Below is a small trained network, with its code and all its weights. Each question gives an input and a class and asks what happens when units are switched off, that is, made to give their printed mean instead of their output.

import numpy as np


def w(rows, s, z=0):
    codes = np.array(rows[::2]) - 128.0
    scale = np.full(codes.shape[1], s)
    scale[-1] = z or s
    return codes * scale


def norm(h):
    return h / np.sqrt((h * h).mean(-1, keepdims=True) + 1e-5)


def f(y):
    return y / 2 * (1 + np.tanh(0.7978845608 * (y + 0.044715 * y**3)))


def log_softmax(a):
    a = a - a.max(-1, keepdims=True)
    return a - np.log(np.exp(a).sum(-1, keepdims=True))


def net(x, mask):
    res = np.array(x, float).reshape(1, 5) / 4 @ E
    u = 0
    for l in range(3):
        y = f(norm(res) @ A[l][:, :-1].T + A[l][:, -1])
        res = res + np.where(mask[u : u + 6], y, B[l][:, -1]) @ B[l][:, :-1]
        u += 6
    return log_softmax(norm(res)[-1] @ U[:, :-1].T + U[:, -1])


A, B = {}, {}
E = w([
[162,164,67,165,128,82,66,186,151,108],'x0',
[135,42,144,194,115,127,158,191,164,57],'x1',
[139,93,50,165,96,138,152,145,160,150],'x2',
[136,180,208,201,147,183,135,2,130,158],'x3',
[129,117,156,64,176,79,209,145,189,143],'x4',
],0.0067)
A[0] = w([
[120,255,155,116,92,59,178,72,145,183,112],'0.n0',
[75,169,138,205,111,200,123,75,63,130,116],'0.n1',
[33,144,27,170,190,111,145,64,173,188,83],'0.n2',
[166,77,234,130,73,106,174,62,142,179,6],'0.n3',
[169,54,135,167,121,114,80,137,132,103,115],'0.n4',
[173,97,192,76,113,163,113,144,75,212,115],'0.n5',
],0.0059,0.0018)
B[0] = w([
[212,115,36,198,31,166,89,167,159,103,249],'0.n0',
[38,133,124,68,121,169,144,164,143,80,254],'0.n1',
[89,157,68,137,126,155,163,114,123,153,178],'0.n2',
[136,148,142,95,182,129,225,100,118,206,210],'0.n3',
[174,244,55,112,1,111,68,71,150,87,187],'0.n4',
[93,80,167,105,187,190,101,109,163,112,165],'0.n5',
],0.008,0.0034)
A[1] = w([
[110,159,207,253,117,165,148,100,196,167,114],'1.n0',
[177,70,183,155,42,84,93,191,194,104,228],'1.n1',
[182,169,173,146,194,88,181,94,127,200,2],'1.n2',
[133,66,159,83,110,113,217,88,147,190,179],'1.n3',
[182,171,121,27,158,129,212,85,86,156,71],'1.n4',
[111,157,60,161,115,145,145,228,92,229,190],'1.n5',
],0.0071,0.0023)
B[1] = w([
[173,180,126,75,104,109,17,121,135,189,221],'1.n0',
[158,152,194,154,126,111,87,112,83,65,255],'1.n1',
[170,162,166,175,144,80,189,114,97,182,161],'1.n2',
[143,63,115,53,166,1,72,119,115,118,237],'1.n3',
[155,156,123,128,85,123,117,161,149,126,197],'1.n4',
[198,164,150,110,210,80,177,59,26,111,226],'1.n5',
],0.0089,0.005)
A[2] = w([
[111,175,209,135,104,250,32,105,135,216,92],'2.n0',
[151,124,100,111,74,163,78,59,89,145,250],'2.n1',
[173,202,109,57,19,77,34,86,211,126,168],'2.n2',
[238,254,59,129,121,125,148,177,179,79,89],'2.n3',
[101,121,210,73,136,99,110,191,213,95,135],'2.n4',
[157,184,141,186,57,68,133,86,123,68,164],'2.n5',
],0.0068,0.0012)
B[2] = w([
[93,86,105,125,15,91,167,176,223,146,195],'2.n0',
[58,64,207,73,215,130,110,170,156,97,198],'2.n1',
[206,49,125,105,157,62,133,127,2,35,254],'2.n2',
[136,215,59,231,157,153,138,156,122,159,235],'2.n3',
[83,70,95,88,85,243,107,88,132,86,164],'2.n4',
[141,84,49,165,115,190,49,239,125,65,218],'2.n5',
],0.0072,0.0081)
U = w([
[85,140,78,98,182,254,213,47,129,188,121],'0',
[131,153,205,243,159,202,197,118,241,196,2],'1',
[206,199,154,77,189,39,206,81,104,216,138],'2',
[211,147,78,224,128,159,71,202,87,33,138],'3',
[20,162,153,108,54,232,167,127,224,180,116],'4',
[130,15,180,54,106,107,81,152,139,103,152],'5',
],0.0092,0.0076)

Each question gives the input, the list of numbers given to net, and the class t.
The units are the neurons (one row each of A and B). Each row of codes is followed by its name. A weight is (code - 128) times the scale printed after its matrix; where a second scale follows, it is the last column's (A, B and U).
mask holds one flag per neuron, layer by layer. A switched-off neuron (its flag False) gives its mean, the last column of its row in B, instead of its output. The means were averaged over made-up inputs and are rounded, as every weight is.
A unit's drop is (log p(t) with every unit on - log p(t) with that unit switched off) / (log p(t) with every unit on - log p(t) with every unit switched off).
The circuit of an input: a set's keep is (log p(t) with only the set's units on - log p(t) with every unit switched off) / (log p(t) with every unit on - log p(t) with every unit switched off). Starting from the 12 units with the biggest drops (on a tie, the unit counted first), units are removed one at a time, each time the one whose removal leaves the highest keep (on an exact tie, the one counted first), for as long as the keep stays at least 0.8.
units of the circuit, in order: the units of the circuit, biggest drop first
k most important neurons: the k neurons with the biggest drops, biggest first
top k neurons in layer l: the k neurons of layer l with the biggest drops, biggest first
input [-8,-1,7,7,0], class 5: 3 most important neurons : 1.n3, 1.n0, 2.n3
input [-2,-7,6,6,2], class 0: units of the circuit, in order : 0.n2
input [-1,-4,5,6,-3], class 4: units of the circuit, in order : 0.n1, 2.n0
input [1,7,-6,5,0], class 5: units of the circuit, in order : 0.n0, 2.n3
input [-1,2,-8,8,-6], class 4: 2 most important neurons : 0.n1, 1.n3
input [-1,-1,-8,-7,-5], class 5: 2 most important neurons : 0.n0, 2.n3
input [1,2,5,8,0], class 5: units of the circuit, in order : 1.n0, 2.n0, 2.n1
input [-2,-2,1,-7,0], class 2: 2 most important neurons : 1.n5, 0.n0
input [-7,0,5,4,1], class 2: 2 most important neurons : 0.n3, 1.n3
input [0,-5,4,6,2], class 0: 3 most important neurons : 0.n0, 0.n2, 1.n1
input [-2,-3,2,7,-7], class 4: 3 most important neurons : 0.n1, 1.n3, 2.n0
input [-4,-7,-8,6,0], class 5: 2 most important neurons : 0.n0, 2.n2
input [2,-6,1,-4,4], class 2: 3 most important neurons : 1.n5, 0.n4, 2.n5
input [-8,-4,4,8,-5], class 5: units of the circuit, in order : 2.n1
input [-5,-6,6,6,-2], class 5: top 2 neurons in layer 1 : 1.n0, 1.n2
input [-5,-2,4,3,-4], class 4: 2 most important neurons : 0.n1, 2.n2
input [-4,-3,6,6,-2], class 5: top 2 neurons in layer 1 : 1.n0, 1.n3
input [-3,-3,-4,4,-2], class 5: 2 most important neurons : 1.n0, 0.n0
input [-4,-6,-3,8,2], class 5: top 4 neurons in layer 2 : 2.n0, 2.n2, 2.n1, 2.n3
input [0,-7,8,-3,4], class 2: units of the circuit, in order : 1.n5
input [-8,0,3,1,2], class 2: 2 most important neurons : 0.n3, 1.n2
input [3,1,0,6,-3], class 5: top 2 neurons in layer 2 : 2.n2, 2.n0
input [3,-7,1,-4,-2], class 2: 2 most important neurons : 1.n5, 0.n4
input [-6,-2,-4,-5,-7], class 4: top 2 neurons in layer 1 : 1.n3, 1.n5
input [-4,-6,6,-8,2], class 2: 2 most important neurons : 1.n5, 2.n5
input [-6,-5,-2,8,-2], class 5: top 2 neurons in layer 2 : 2.n2, 2.n3
input [3,-7,-4,3,7], class 3: units of the circuit, in order : 0.n0
